Below is a small trained network, with its code and all its weights. Each question gives an input and a target symbol and asks what happens when units are switched off, that is, made to give their printed mean instead of their output.

import numpy as np


def w(rows, s, z=0):
    codes = np.array(rows[::2]) - 128.0
    scale = np.full(codes.shape[1], s)
    scale[-1] = z or s
    return codes * scale


def norm(h):
    return h / np.sqrt((h * h).mean(-1, keepdims=True) + 1e-5)


def f(y):
    return y / 2 * (1 + np.tanh(0.7978845608 * (y + 0.044715 * y**3)))


def softmax(a):
    e = np.exp(a - a.max(-1, keepdims=True))
    return e / e.sum(-1, keepdims=True)


def log_softmax(a):
    a = a - a.max(-1, keepdims=True)
    return a - np.log(np.exp(a).sum(-1, keepdims=True))


def net(x, mask):
    ids = ['Φβγεηλψω'.index(c) for c in x.split()]
    T = len(ids)
    res = E[ids] + P[:T]
    u = 0
    for l in range(2):
        r = norm(res)
        for j in range(2):
            rows = slice(4 * j, 4 * j + 4)
            q, k, v = (r @ M[l][rows].T for M in (Q, K, V))
            z = softmax(np.where(np.tri(T) > 0, q @ k.T / 4**0.5, -1e9)) @ v
            o = O[l][rows]
            res = res + np.where(mask[u + j], z, o[:, -1]) @ o[:, :-1]
        u += 2
        y = f(norm(res) @ A[l][:, :-1].T + A[l][:, -1])
        res = res + np.where(mask[u : u + 8], y, B[l][:, -1]) @ B[l][:, :-1]
        u += 8
    return log_softmax(norm(res)[-1] @ U[:, :-1].T + U[:, -1])


Q, K, V, O, A, B = {}, {}, {}, {}, {}, {}
E = w([
[104,139,153],'Φ',
[102,137,151],'β',
[122,151,144],'γ',
[106,140,155],'ε',
[121,149,146],'η',
[107,146,123],'λ',
[109,154,1],'ψ',
[253,199,222],'ω',
],0.0051)
P = w([
[140,77,119],'0',
[151,252,193],'1',
[146,73,124],'2',
[130,228,182],'3',
[132,49,132],'4',
[125,251,186],'5',
],0.0031)
Q[0] = w([
[183,191,192],'0.h0',
[221,228,163],'0.h0',
[164,153,150],'0.h0',
[170,173,190],'0.h0',
[229,73,147],'0.h1',
[63,103,51],'0.h1',
[120,1,67],'0.h1',
[189,33,120],'0.h1',
],0.0055)
K[0] = w([
[123,225,47],'0.h0',
[140,245,57],'0.h0',
[120,158,119],'0.h0',
[92,156,66],'0.h0',
[11,1,122],'0.h1',
[193,146,235],'0.h1',
[115,69,207],'0.h1',
[77,51,160],'0.h1',
],0.0057)
V[0] = w([
[65,205,138],'0.h0',
[103,31,203],'0.h0',
[152,36,186],'0.h0',
[227,37,52],'0.h0',
[2,95,88],'0.h1',
[206,109,238],'0.h1',
[18,85,62],'0.h1',
[159,177,226],'0.h1',
],0.004)
O[0] = w([
[112,66,147,188],'0.h0',
[253,144,177,175],'0.h0',
[183,139,155,133],'0.h0',
[116,192,115,2],'0.h0',
[99,10,78,169],'0.h1',
[204,172,142,142],'0.h1',
[86,54,77,139],'0.h1',
[183,146,170,186],'0.h1',
],0.0044,0.0019)
A[0] = w([
[126,127,116,125],'0.n0',
[95,85,137,176],'0.n1',
[77,167,191,78],'0.n2',
[139,155,102,4],'0.n3',
[135,148,108,65],'0.n4',
[126,69,145,168],'0.n5',
[120,255,13,88],'0.n6',
[117,155,88,106],'0.n7',
],0.0042,0.0023)
B[0] = w([
[128,122,136,114],'0.n0',
[112,117,236,200],'0.n1',
[188,198,126,183],'0.n2',
[202,64,48,2],'0.n3',
[186,117,109,51],'0.n4',
[70,107,211,197],'0.n5',
[80,2,227,122],'0.n6',
[141,86,143,86],'0.n7',
],0.0026,0.0009)
Q[1] = w([
[46,208,86],'1.h0',
[239,1,117],'1.h0',
[196,79,168],'1.h0',
[119,95,64],'1.h0',
[200,115,105],'1.h1',
[202,133,105],'1.h1',
[120,132,7],'1.h1',
[124,107,160],'1.h1',
],0.0069)
K[1] = w([
[42,197,181],'1.h0',
[228,19,95],'1.h0',
[205,49,24],'1.h0',
[141,68,191],'1.h0',
[209,191,184],'1.h1',
[182,150,159],'1.h1',
[68,156,253],'1.h1',
[122,151,62],'1.h1',
],0.005)
V[1] = w([
[150,56,234],'1.h0',
[152,180,43],'1.h0',
[14,60,82],'1.h0',
[93,177,255],'1.h0',
[85,154,195],'1.h1',
[159,128,83],'1.h1',
[124,128,143],'1.h1',
[155,83,129],'1.h1',
],0.0041)
O[1] = w([
[152,119,14,198],'1.h0',
[37,169,227,71],'1.h0',
[220,198,171,63],'1.h0',
[178,1,112,255],'1.h0',
[168,87,196,156],'1.h1',
[81,164,84,107],'1.h1',
[134,124,139,136],'1.h1',
[114,148,72,138],'1.h1',
],0.0028,0.002)
A[1] = w([
[118,133,146,57],'1.n0',
[2,44,71,196],'1.n1',
[171,78,229,182],'1.n2',
[98,129,223,3],'1.n3',
[102,129,219,23],'1.n4',
[141,94,161,102],'1.n5',
[95,132,226,56],'1.n6',
[153,52,183,172],'1.n7',
],0.0044,0.003)
B[1] = w([
[156,102,85,103],'1.n0',
[89,134,184,204],'1.n1',
[71,170,82,254],'1.n2',
[199,97,7,122],'1.n3',
[169,118,39,127],'1.n4',
[71,108,45,137],'1.n5',
[182,117,4,146],'1.n6',
[85,177,102,208],'1.n7',
],0.004,0.003)
U = w([
[156,89,123,2],'Φ',
[187,180,180,203],'β',
[161,157,160,77],'γ',
[18,77,203,237],'ε',
[82,179,2,186],'η',
[156,107,126,30],'λ',
[143,172,165,41],'ψ',
[177,50,106,129],'ω',
],0.0088,0.0028)

Each question gives the input, a string of symbols that net reads in full, and the target symbol t.
The units are the heads (4 rows each of Q, K, V and O) and the neurons (one row each of A and B). Each row of codes is followed by its name. A weight is (code - 128) times the scale printed after its matrix; where a second scale follows, it is the last column's (O, A, B and U).
mask holds one flag per unit, layer by layer, with each layer's heads first. A switched-off unit (its flag False) gives its mean, the last column of its rows in O or B, instead of its output. The means were averaged over made-up inputs and are rounded, as every weight is.
A unit's drop is (log p(t) with every unit on - log p(t) with that unit switched off) / (log p(t) with every unit on - log p(t) with every unit switched off).
The circuit of an input: a set's keep is (log p(t) with only the set's units on - log p(t) with every unit switched off) / (log p(t) with every unit on - log p(t) with every unit switched off). Starting from the 12 units with the biggest drops (on a tie, the unit counted first), units are removed one at a time, each time the one whose removal leaves the highest keep (on an exact tie, the one counted first), for as long as the keep stays at least 0.8.
units of the circuit, in order: the units of the circuit, biggest drop first
unit that matters most: the unit with the biggest drop
top k neurons in layer l: the k neurons of layer l with the biggest drops, biggest first
heads that matter: for each layer, one digit per head in row order, 1 if its drop is at least 0.15 and else 0, layers parted by /
drop of u: that unit's drop, to one decimal
input β λ ψ γ ω, target η: unit that matters most => 0.h0
input ε β β η ψ λ, target ε: units of the circuit, in order => (0.h0 1.h0 1.n1)
input λ γ λ ψ λ γ, target ε: units of the circuit, in order => (0.h0 1.n2)
input ψ γ λ λ λ Φ, target η: units of the circuit, in order => (1.h0 1.n6 1.n3)
input η γ β λ γ λ, target η: heads that matter => 11 / 10
input λ λ η ε, target η: heads that matter => 10 / 10
input γ λ ε, target β: heads that matter => 11 / 00
input λ ε λ ψ η λ, target ε: heads that matter => 10 / 00
input ψ β β λ ψ, target ω: top 2 neurons in layer 1 => (1.n2 1.n6)
input ψ ε Φ, target η: heads that matter => 00 / 10
input γ β η, target β: heads that matter => 01 / 00
input γ β λ ε, target η: heads that matter => 01 / 10
input λ γ λ η, target η: heads that matter => 10 / 10
input β λ β, target ω: units of the circuit, in order => (1.h0)
input λ γ γ λ ε, target β: heads that matter => 11 / 10
input λ λ γ λ η, target β: heads that matter => 11 / 10
input λ λ λ β, target η: heads that matter => 00 / 00
input λ λ Φ λ λ η, target η: drop of 1.h0 => 0.4
input λ η λ ψ ω, target ε: drop of 1.h1 => 0.0
input λ γ ψ λ γ, target η: drop of 1.n6 => 0.1
input λ λ β ψ η η, target ε: drop of 0.h0 => 2.7
input λ γ β λ λ ψ, target ε: top neuron in layer 0 => (0.n6)
input ω λ λ λ, target η: top 2 neurons in layer 1 => (1.n6 1.n3)
